Below is a small trained network, with its code and all its weights. Each question gives an input and a target symbol and asks what happens when units are switched off, that is, made to give their printed mean instead of their output.

import numpy as np


def w(rows, s, z=0):
    codes = np.array(rows[::2]) - 128.0
    scale = np.full(codes.shape[1], s)
    scale[-1] = z or s
    return codes * scale


def softmax(a):
    e = np.exp(a - a.max(-1, keepdims=True))
    return e / e.sum(-1, keepdims=True)


def log_softmax(a):
    a = a - a.max(-1, keepdims=True)
    return a - np.log(np.exp(a).sum(-1, keepdims=True))


def net(x, mask):
    ids = ['ΘΠΨαβγεζμτφ'.index(c) for c in x.split()]
    T = len(ids)
    res = E[ids] + P[:T]
    u = 0
    for l in range(2):
        r = res
        for j in range(3):
            rows = slice(2 * j, 2 * j + 2)
            q, k, v = (r @ M[l][rows].T for M in (Q, K, V))
            z = softmax(np.where(np.tri(T) > 0, q @ k.T / 2**0.5, -1e9)) @ v
            o = O[l][rows]
            res = res + np.where(mask[u + j], z, o[:, -1]) @ o[:, :-1]
        u += 3
    return log_softmax(res[-1] @ U[:, :-1].T + U[:, -1])


Q, K, V, O = {}, {}, {}, {}
E = w([
[138,44,116,162,119,43],'Θ',
[179,113,186,123,220,96],'Π',
[155,101,158,156,128,149],'Ψ',
[75,167,128,62,126,174],'α',
[192,97,31,137,156,163],'β',
[59,142,69,157,206,70],'γ',
[118,124,153,164,110,163],'ε',
[192,209,138,56,63,85],'ζ',
[136,124,166,186,205,142],'μ',
[98,207,105,251,82,166],'τ',
[107,164,169,134,80,139],'φ',
],0.019)
P = w([
[182,255,116,120,99,50],'0',
[101,146,171,109,133,90],'1',
[108,142,155,121,130,110],'2',
[89,119,132,123,131,115],'3',
[92,112,142,122,138,95],'4',
[103,111,154,112,145,96],'5',
[106,110,166,119,159,95],'6',
],0.0077)
Q[0] = w([
[158,98,65,133,123,37],'L0H0',
[152,185,85,83,184,121],'L0H0',
[48,109,95,136,110,198],'L0H1',
[13,140,130,191,174,113],'L0H1',
[112,190,4,159,119,135],'L0H2',
[197,69,109,138,192,68],'L0H2',
],0.011)
K[0] = w([
[228,72,31,112,205,146],'L0H0',
[89,152,69,150,171,164],'L0H0',
[119,71,107,160,182,127],'L0H1',
[71,181,177,255,158,186],'L0H1',
[62,119,67,123,154,124],'L0H2',
[214,99,41,90,160,32],'L0H2',
],0.0092)
V[0] = w([
[136,98,152,164,201,163],'L0H0',
[108,165,173,131,93,170],'L0H0',
[135,173,134,136,193,165],'L0H1',
[98,153,86,47,76,177],'L0H1',
[124,121,178,96,84,153],'L0H2',
[107,105,164,153,91,255],'L0H2',
],0.0099)
O[0] = w([
[62,99,146,71,114,200,30],'L0H0',
[118,99,133,101,133,1,145],'L0H0',
[93,119,156,87,164,161,146],'L0H1',
[115,84,42,108,95,76,152],'L0H1',
[104,69,156,126,159,116,109],'L0H2',
[128,43,58,138,117,104,3],'L0H2',
],0.0095,0.0043)
Q[1] = w([
[160,85,163,207,117,118],'L1H0',
[130,81,92,63,131,148],'L1H0',
[154,84,94,101,194,133],'L1H1',
[99,124,157,42,6,152],'L1H1',
[103,198,62,116,156,143],'L1H2',
[109,62,109,174,129,132],'L1H2',
],0.013)
K[1] = w([
[215,221,45,186,156,75],'L1H0',
[105,62,146,113,140,136],'L1H0',
[155,39,75,65,161,104],'L1H1',
[89,162,169,101,79,109],'L1H1',
[88,2,87,91,131,168],'L1H2',
[185,118,119,56,142,115],'L1H2',
],0.0088)
V[1] = w([
[1,84,202,14,119,56],'L1H0',
[145,24,109,108,43,209],'L1H0',
[58,102,40,106,110,118],'L1H1',
[94,223,149,88,31,92],'L1H1',
[48,175,139,21,80,232],'L1H2',
[161,182,122,11,71,72],'L1H2',
],0.0062)
O[1] = w([
[57,140,74,145,204,5,86],'L1H0',
[186,122,142,181,182,13,6],'L1H0',
[196,102,158,75,164,125,69],'L1H1',
[160,65,72,208,227,124,196],'L1H1',
[237,192,52,146,255,109,97],'L1H2',
[99,122,42,61,133,81,174],'L1H2',
],0.0069,0.014)
U = w([
[116,165,124,245,39,112,19],'Θ',
[67,244,105,130,173,121,2],'Π',
[141,122,169,157,129,90,152],'Ψ',
[69,104,88,86,221,96,160],'α',
[212,110,178,133,110,100,160],'β',
[176,106,46,101,185,189,115],'γ',
[127,88,144,161,146,98,178],'ε',
[90,107,107,32,117,141,91],'ζ',
[112,153,205,165,194,118,155],'μ',
[125,58,193,100,139,136,169],'τ',
[141,254,137,57,61,43,239],'φ',
],0.0073,0.0049)

Each question gives the input, a string of symbols that net reads in full, and the target symbol t.
The units are the heads (2 rows each of Q, K, V and O). Each row of codes is followed by its name. A weight is (code - 128) times the scale printed after its matrix; where a second scale follows, it is the last column's (O and U).
mask holds one flag per head, layer by layer. A switched-off head (its flag False) gives its mean, the last column of its rows in O, instead of its output. The means were averaged over made-up inputs and are rounded, as every weight is.
A unit's drop is (log p(t) with every unit on - log p(t) with that unit switched off) / (log p(t) with every unit on - log p(t) with every unit switched off).
The circuit of an input: a set's keep is (log p(t) with only the set's units on - log p(t) with every unit switched off) / (log p(t) with every unit on - log p(t) with every unit switched off). Starting from all 6 units, units are removed one at a time, each time the one whose removal leaves the highest keep (on an exact tie, the one counted first), for as long as the keep stays at least 0.8.
units of the circuit, in order: the units of the circuit, biggest drop first
unit that matters most: the unit with the biggest drop
heads that matter: for each layer, one digit per head in row order, 1 if its drop is at least 0.15 and else 0, layers parted by /
drop of u: that unit's drop, to one decimal
input γ μ β ζ τ ζ ε, target γ: units of the circuit, in order -> [L0H2 L1H2 L1H0]
input Θ φ τ Θ Ψ, target Θ: unit that matters most -> L0H1
input γ μ ζ Ψ, target γ: heads that matter -> 101 / 101
input ζ α ζ, target α: units of the circuit, in order -> [L1H1 L1H0 L0H2]
input ζ ε Ψ α ε, target ζ: units of the circuit, in order -> [L0H0 L1H2 L0H2 L1H0]
input μ τ φ μ Π α, target α: units of the circuit, in order -> [L1H0 L0H2]
input γ γ Θ τ μ Θ, target γ: units of the circuit, in order -> [L0H2 L0H0 L1H2 L1H0]
input Θ μ ζ ε μ, target μ: units of the circuit, in order -> [L0H1 L0H2]
input α ζ Θ, target α: heads that matter -> 010 / 101
input ζ τ β τ Π, target τ: units of the circuit, in order -> [L0H0 L1H2 L1H0]
input ζ φ ζ φ, target ζ: units of the circuit, in order -> [L0H0 L1H2 L0H2 L1H0]
input ζ γ φ, target ζ: units of the circuit, in order -> [L0H2 L0H0 L1H2 L1H0]
input β Π Θ, target β: units of the circuit, in order -> [L1H0 L0H0]
input μ Θ ζ τ ζ α, target α: unit that matters most -> L0H2
input Π ζ Π Θ μ, target μ: heads that matter -> 010 / 001
input β φ β γ, target Π: heads that matter -> 101 / 000
input μ Θ Θ, target μ: heads that matter -> 110 / 001
input ζ α τ Π, target τ: drop of L1H0 -> 0.2
input γ β τ φ, target γ: drop of L1H2 -> 0.6
input ζ ε β ε β ε Θ, target ζ: unit that matters most -> L0H0
